Below are the code and all the weights of a small trained network. Each question names an input and a target symbol and asks about switching units off, where a switched-off unit gives its printed mean instead of its output.

import numpy as np


def w(rows, s, z=0):
    codes = np.array(rows[::2]) - 128.0
    scale = np.full(codes.shape[1], s)
    scale[-1] = z or s
    return codes * scale


def softmax(a):
    e = np.exp(a - a.max(-1, keepdims=True))
    return e / e.sum(-1, keepdims=True)


def log_softmax(a):
    a = a - a.max(-1, keepdims=True)
    return a - np.log(np.exp(a).sum(-1, keepdims=True))


def net(x, mask):
    ids = ['ΔΛΠΦαβγεζηθμξστω'.index(c) for c in x.split()]
    T = len(ids)
    res = E[ids] + P[:T]
    u = 0
    for l in range(3):
        r = res
        for j in range(3):
            rows = slice(3 * j, 3 * j + 3)
            q, k, v = (r @ M[l][rows].T for M in (Q, K, V))
            z = softmax(np.where(np.tri(T) > 0, q @ k.T / 3**0.5, -1e9)) @ v
            o = O[l][rows]
            res = res + np.where(mask[u + j], z, o[:, -1]) @ o[:, :-1]
        u += 3
    return log_softmax(res[-1] @ U[:, :-1].T + U[:, -1])


Q, K, V, O = {}, {}, {}, {}
E = w([
[105,131,147,130],'Δ',
[71,143,253,142],'Λ',
[104,111,150,188],'Π',
[100,122,147,157],'Φ',
[169,156,238,102],'α',
[167,171,154,119],'β',
[119,149,134,137],'γ',
[119,141,132,180],'ε',
[177,96,101,126],'ζ',
[167,61,87,138],'η',
[188,116,107,95],'θ',
[182,87,7,151],'μ',
[188,107,161,90],'ξ',
[113,135,142,144],'σ',
[175,123,125,112],'τ',
[178,76,118,107],'ω',
],0.026)
P = w([
[19,161,106,91],'0',
[80,89,125,174],'1',
[130,104,150,168],'2',
[171,109,176,170],'3',
[215,118,195,168],'4',
[246,124,207,168],'5',
],0.012)
Q[0] = w([
[137,111,219,100],'0.h1',
[70,169,223,97],'0.h1',
[82,136,200,135],'0.h1',
[121,218,74,155],'0.h2',
[132,144,3,181],'0.h2',
[107,196,63,165],'0.h2',
[110,145,115,130],'0.h3',
[148,86,152,136],'0.h3',
[131,145,150,85],'0.h3',
],0.011)
K[0] = w([
[183,152,160,162],'0.h1',
[117,147,184,209],'0.h1',
[105,247,143,169],'0.h1',
[80,186,105,158],'0.h2',
[27,131,126,137],'0.h2',
[65,211,152,195],'0.h2',
[162,122,151,122],'0.h3',
[101,160,93,134],'0.h3',
[150,128,143,189],'0.h3',
],0.014)
V[0] = w([
[151,37,125,64],'0.h1',
[79,4,121,102],'0.h1',
[140,156,163,253],'0.h1',
[101,217,143,151],'0.h2',
[214,116,139,116],'0.h2',
[89,133,111,41],'0.h2',
[121,226,180,94],'0.h3',
[202,201,172,99],'0.h3',
[175,211,102,196],'0.h3',
],0.0064)
O[0] = w([
[166,76,119,14,175],'0.h1',
[83,90,189,30,183],'0.h1',
[98,228,153,182,221],'0.h1',
[87,87,85,34,2],'0.h2',
[148,157,90,255,244],'0.h2',
[177,186,129,69,47],'0.h2',
[174,203,39,42,82],'0.h3',
[151,218,129,139,24],'0.h3',
[255,149,103,192,97],'0.h3',
],0.0047,0.0033)
Q[1] = w([
[165,100,123,67],'1.h1',
[142,166,104,87],'1.h1',
[149,131,52,120],'1.h1',
[131,113,158,116],'1.h2',
[132,148,118,92],'1.h2',
[157,50,71,142],'1.h2',
[141,119,247,89],'1.h3',
[147,91,114,192],'1.h3',
[114,70,158,188],'1.h3',
],0.015)
K[1] = w([
[99,67,77,72],'1.h1',
[198,80,156,120],'1.h1',
[137,71,176,54],'1.h1',
[153,139,166,118],'1.h2',
[83,138,137,148],'1.h2',
[89,172,87,9],'1.h2',
[82,59,122,183],'1.h3',
[211,155,110,169],'1.h3',
[232,87,151,165],'1.h3',
],0.012)
V[1] = w([
[58,81,107,142],'1.h1',
[53,130,190,94],'1.h1',
[105,255,87,173],'1.h1',
[148,107,107,62],'1.h2',
[149,32,171,181],'1.h2',
[59,138,123,31],'1.h2',
[91,85,37,132],'1.h3',
[54,63,119,229],'1.h3',
[87,116,94,131],'1.h3',
],0.0065)
O[1] = w([
[101,33,56,102,227],'1.h1',
[155,46,146,79,230],'1.h1',
[104,195,122,60,105],'1.h1',
[80,113,193,110,113],'1.h2',
[100,69,48,70,193],'1.h2',
[173,137,254,114,180],'1.h2',
[111,206,202,82,92],'1.h3',
[189,247,117,123,252],'1.h3',
[110,183,138,116,80],'1.h3',
],0.0057,0.0034)
Q[2] = w([
[125,38,63,168],'2.h1',
[215,31,154,94],'2.h1',
[109,130,211,124],'2.h1',
[157,150,91,108],'2.h2',
[113,125,244,185],'2.h2',
[124,180,126,135],'2.h2',
[196,126,49,21],'2.h3',
[142,27,2,77],'2.h3',
[49,176,48,170],'2.h3',
],0.0098)
K[2] = w([
[198,104,137,124],'2.h1',
[108,37,114,59],'2.h1',
[111,133,162,101],'2.h1',
[91,149,123,156],'2.h2',
[194,108,65,78],'2.h2',
[122,125,105,175],'2.h2',
[51,124,197,105],'2.h3',
[21,72,130,150],'2.h3',
[171,101,143,254],'2.h3',
],0.011)
V[2] = w([
[220,180,106,22],'2.h1',
[73,114,174,202],'2.h1',
[178,110,110,188],'2.h1',
[89,137,131,23],'2.h2',
[144,123,97,195],'2.h2',
[49,146,125,150],'2.h2',
[2,204,89,117],'2.h3',
[60,60,194,118],'2.h3',
[74,101,99,201],'2.h3',
],0.011)
O[2] = w([
[120,113,123,207,86],'2.h1',
[110,133,140,48,163],'2.h1',
[123,192,118,133,156],'2.h1',
[208,112,144,205,129],'2.h2',
[108,107,148,106,92],'2.h2',
[169,112,137,95,64],'2.h2',
[151,247,96,134,113],'2.h3',
[56,108,92,97,254],'2.h3',
[155,113,108,107,122],'2.h3',
],0.012,0.0076)
U = w([
[56,139,108,131,112],'Δ',
[56,148,124,90,10],'Λ',
[183,96,13,141,124],'Π',
[68,144,43,169,119],'Φ',
[91,168,254,96,50],'α',
[141,188,166,99,154],'β',
[128,160,162,134,231],'γ',
[213,145,160,146,208],'ε',
[177,115,142,91,254],'ζ',
[186,89,89,59,93],'η',
[183,113,147,197,120],'θ',
[152,139,75,34,109],'μ',
[99,119,185,173,50],'ξ',
[86,153,125,161,176],'σ',
[189,122,220,121,231],'τ',
[136,90,136,109,53],'ω',
],0.015,0.01)

Each question gives the input, a string of symbols that net reads in full, and the target symbol t.
The units are the heads (3 rows each of Q, K, V and O). Each row of codes is followed by its name. A weight is (code - 128) times the scale printed after its matrix; where a second scale follows, it is the last column's (O and U).
mask holds one flag per head, layer by layer. A switched-off head (its flag False) gives its mean, the last column of its rows in O, instead of its output. The means were averaged over made-up inputs and are rounded, as every weight is.
A unit's drop is (log p(t) with every unit on - log p(t) with that unit switched off) / (log p(t) with every unit on - log p(t) with every unit switched off).
The circuit of an input: a set's keep is (log p(t) with only the set's units on - log p(t) with every unit switched off) / (log p(t) with every unit on - log p(t) with every unit switched off). Starting from all 9 units, units are removed one at a time, each time the one whose removal leaves the highest keep (on an exact tie, the one counted first), for as long as the keep stays at least 0.8.
units of the circuit, in order: the units of the circuit, biggest drop first
unit that matters most: the unit with the biggest drop
which heads matter: for each layer, one digit per head in row order, 1 if its drop is at least 0.15 and else 0, layers parted by /
input ε μ θ, target ε: units of the circuit, in order => [2.h3, 1.h3]
input Π ε Π Π, target μ: units of the circuit, in order => [2.h1]
input η ε Φ ξ, target η: units of the circuit, in order => [1.h1, 0.h3, 2.h3]
input τ Λ ω, target τ: units of the circuit, in order => [1.h2, 0.h2]
input ε Π θ ξ ω η, target ε: units of the circuit, in order => [2.h3, 1.h3]
input ε α ξ γ ξ ω, target ε: which heads matter => 100 / 100 / 001
input ε ξ β Π ε ξ, target ε: units of the circuit, in order => [2.h3, 0.h2]
input Δ Π μ θ ε, target ξ: which heads matter => 010 / 110 / 001
input Λ ω ξ α θ, target Λ: units of the circuit, in order => [1.h2, 0.h2, 2.h3, 2.h2]
input Φ Π Π σ, target μ: which heads matter => 000 / 010 / 100
input α Π ξ ζ, target α: units of the circuit, in order => [1.h2, 0.h3, 2.h3, 2.h2]
input η θ Π η, target η: units of the circuit, in order => [0.h3, 2.h3, 2.h1]
input Λ β α θ, target Λ: units of the circuit, in order => [1.h2, 2.h3, 0.h2, 2.h2]
input ζ θ Π, target ξ: units of the circuit, in order => [2.h3, 0.h1]
input ξ θ Δ, target ξ: which heads matter => 100 / 000 / 011
input μ ω ω ε, target Δ: units of the circuit, in order => [1.h2, 2.h2]
input ξ ε Φ ε ξ, target ξ: which heads matter => 010 / 111 / 001
input Π η Π, target Λ: unit that matters most => 2.h1
input Φ Π ω, target Φ: which heads matter => 110 / 010 / 111
input Π Π ω, target Π: unit that matters most => 0.h1
input η ω ε, target Δ: which heads matter => 110 / 110 / 001
input μ Π γ ω Φ, target Δ: which heads matter => 101 / 110 / 010
input ξ Φ ζ Δ η Π, target Λ: which heads matter => 110 / 110 / 110
input α γ Π μ θ, target α: which heads matter => 001 / 010 / 010
